Below are the code and all the weights of a small trained network. Each question names an input and a class and asks about switching units off, where a switched-off unit gives its printed mean instead of its output.

import numpy as np


def w(rows, s, z=0):
    codes = np.array(rows[::2]) - 128.0
    scale = np.full(codes.shape[1], s)
    scale[-1] = z or s
    return codes * scale


def norm(h):
    return h / np.sqrt((h * h).mean(-1, keepdims=True) + 1e-5)


def f(y):
    return y / 2 * (1 + np.tanh(0.7978845608 * (y + 0.044715 * y**3)))


def log_softmax(a):
    a = a - a.max(-1, keepdims=True)
    return a - np.log(np.exp(a).sum(-1, keepdims=True))


def net(x, mask):
    res = np.array(x, float).reshape(1, 5) / 4 @ E
    u = 0
    for l in range(2):
        y = f(norm(res) @ A[l][:, :-1].T + A[l][:, -1])
        res = res + np.where(mask[u : u + 8], y, B[l][:, -1]) @ B[l][:, :-1]
        u += 8
    return log_softmax(norm(res)[-1] @ U[:, :-1].T + U[:, -1])


A, B = {}, {}
E = w([
[199,137,85,131,129,143,159,137,159],'x0',
[142,2,137,160,101,105,127,104,109],'x1',
[130,129,130,129,127,131,128,129,125],'x2',
[126,127,126,131,130,125,129,127,131],'x3',
[153,136,117,145,184,67,129,135,59],'x4',
],0.0098)
A[0] = w([
[74,180,127,116,75,208,81,135,253,193],'0.n1',
[109,198,132,120,204,92,120,140,84,175],'0.n2',
[174,22,104,188,120,77,95,117,84,3],'0.n3',
[148,106,90,137,152,66,72,107,93,46],'0.n4',
[84,90,153,115,72,119,121,125,94,108],'0.n5',
[221,153,68,111,140,125,187,150,156,121],'0.n6',
[128,23,167,133,35,158,143,93,196,59],'0.n7',
[225,86,101,154,94,151,183,127,206,47],'0.n8',
],0.006,0.0037)
B[0] = w([
[154,15,212,138,197,53,230,79,57,254],'0.n1',
[73,64,64,104,8,137,93,193,117,206],'0.n2',
[112,158,199,71,151,145,238,97,144,204],'0.n3',
[125,210,189,66,130,191,153,146,146,147],'0.n4',
[98,179,185,97,184,130,129,140,183,150],'0.n5',
[196,127,114,218,169,119,104,114,167,195],'0.n6',
[103,253,47,200,81,179,35,129,181,201],'0.n7',
[110,125,25,2,31,159,186,111,76,174],'0.n8',
],0.0057,0.0066)
A[1] = w([
[204,126,129,130,174,123,200,77,143,2],'1.n1',
[189,145,63,172,139,141,69,169,143,82],'1.n2',
[90,160,147,210,135,151,48,93,199,62],'1.n3',
[251,151,108,139,190,89,161,164,143,133],'1.n4',
[44,156,168,175,164,80,1,125,91,68],'1.n5',
[35,103,218,111,141,119,124,105,108,134],'1.n6',
[182,95,172,189,150,129,132,93,157,114],'1.n7',
[123,98,117,164,101,176,73,104,205,91],'1.n8',
],0.0078,0.0035)
B[1] = w([
[149,105,183,59,99,133,153,254,137,200],'1.n1',
[95,167,129,199,181,121,50,88,84,179],'1.n2',
[148,83,168,72,144,106,48,177,180,146],'1.n3',
[158,104,179,143,130,182,113,118,160,246],'1.n4',
[182,103,106,54,74,169,182,170,159,183],'1.n5',
[107,172,126,209,191,82,107,84,108,254],'1.n6',
[115,182,121,60,118,136,134,200,111,164],'1.n7',
[133,151,104,97,140,116,80,121,129,154],'1.n8',
],0.009,0.0067)
U = w([
[73,133,182,160,200,55,172,94,83,190],'0',
[203,87,179,97,125,163,215,164,141,199],'1',
[92,120,150,112,132,104,21,107,192,143],'2',
[146,115,2,111,57,168,128,82,167,5],'3',
[74,151,51,95,69,102,117,205,81,117],'4',
[176,168,95,217,177,161,50,134,109,63],'5',
],0.018,0.002)

Each question gives the input, the list of numbers given to net, and the class t.
The units are the neurons (one row each of A and B). Each row of codes is followed by its name. A weight is (code - 128) times the scale printed after its matrix; where a second scale follows, it is the last column's (A, B and U).
mask holds one flag per neuron, layer by layer. A switched-off neuron (its flag False) gives its mean, the last column of its row in B, instead of its output. The means were averaged over made-up inputs and are rounded, as every weight is.
A unit's drop is (log p(t) with every unit on - log p(t) with that unit switched off) / (log p(t) with every unit on - log p(t) with every unit switched off).
The circuit of an input: a set's keep is (log p(t) with only the set's units on - log p(t) with every unit switched off) / (log p(t) with every unit on - log p(t) with every unit switched off). Starting from the 12 units with the biggest drops (on a tie, the unit counted first), units are removed one at a time, each time the one whose removal leaves the highest keep (on an exact tie, the one counted first), for as long as the keep stays at least 0.8.
units of the circuit, in order: the units of the circuit, biggest drop first
k most important neurons: the k neurons with the biggest drops, biggest first
k most important neurons of layer l: the k neurons of layer l with the biggest drops, biggest first
input [6,2,7,-6,-3], class 3: units of the circuit, in order	0.n8
input [0,7,8,-2,-2], class 2: 2 most important neurons	0.n7; 1.n3
input [0,3,8,-2,-7], class 2: 4 most important neurons	0.n7; 1.n3; 0.n2; 1.n5
input [4,3,-1,-5,0], class 3: 3 most important neurons	0.n8; 0.n1; 0.n7
input [-2,5,-2,-6,-4], class 2: 2 most important neurons	0.n7; 1.n3
input [-6,6,-6,-5,0], class 2: 4 most important neurons	0.n1; 0.n7; 1.n3; 0.n8
input [-7,-1,-5,-5,8], class 4: 2 most important neurons	0.n1; 1.n5
input [-6,-6,-8,3,1], class 4: 3 most important neurons	0.n2; 1.n5; 0.n3
input [0,-1,-6,-7,-6], class 0: units of the circuit, in order	0.n1; 1.n6
input [-7,0,4,-5,6], class 4: 2 most important neurons of layer 0	0.n1; 0.n2
input [7,2,5,6,-1], class 3: 2 most important neurons of layer 0	0.n8; 0.n1
input [8,-3,7,1,2], class 5: 2 most important neurons	1.n2; 0.n1
input [3,8,4,0,-2], class 3: 2 most important neurons	0.n7; 0.n8
input [-5,-3,1,-4,-6], class 0: most important neuron	0.n1
input [-1,-1,-5,7,6], class 4: 2 most important neurons	0.n2; 0.n1
input [0,4,-1,1,-7], class 2: 4 most important neurons	0.n7; 1.n3; 0.n2; 1.n5
input [1,-8,5,0,-6], class 1: 2 most important neurons of layer 1	1.n1; 1.n2
input [8,8,-8,4,-1], class 3: 2 most important neurons of layer 0	0.n1; 0.n7
input [1,5,3,3,-4], class 3: 3 most important neurons of layer 0	0.n8; 0.n6; 0.n3
input [-3,-8,7,5,-7], class 0: units of the circuit, in order	0.n1
input [0,-3,-4,7,-3], class 0: 2 most important neurons of layer 1	1.n5; 1.n6
input [0,6,-5,-5,-2], class 2: 3 most important neurons of layer 0	0.n7; 0.n2; 0.n5
input [-2,0,5,-5,-8], class 0: 2 most important neurons of layer 0	0.n1; 0.n6
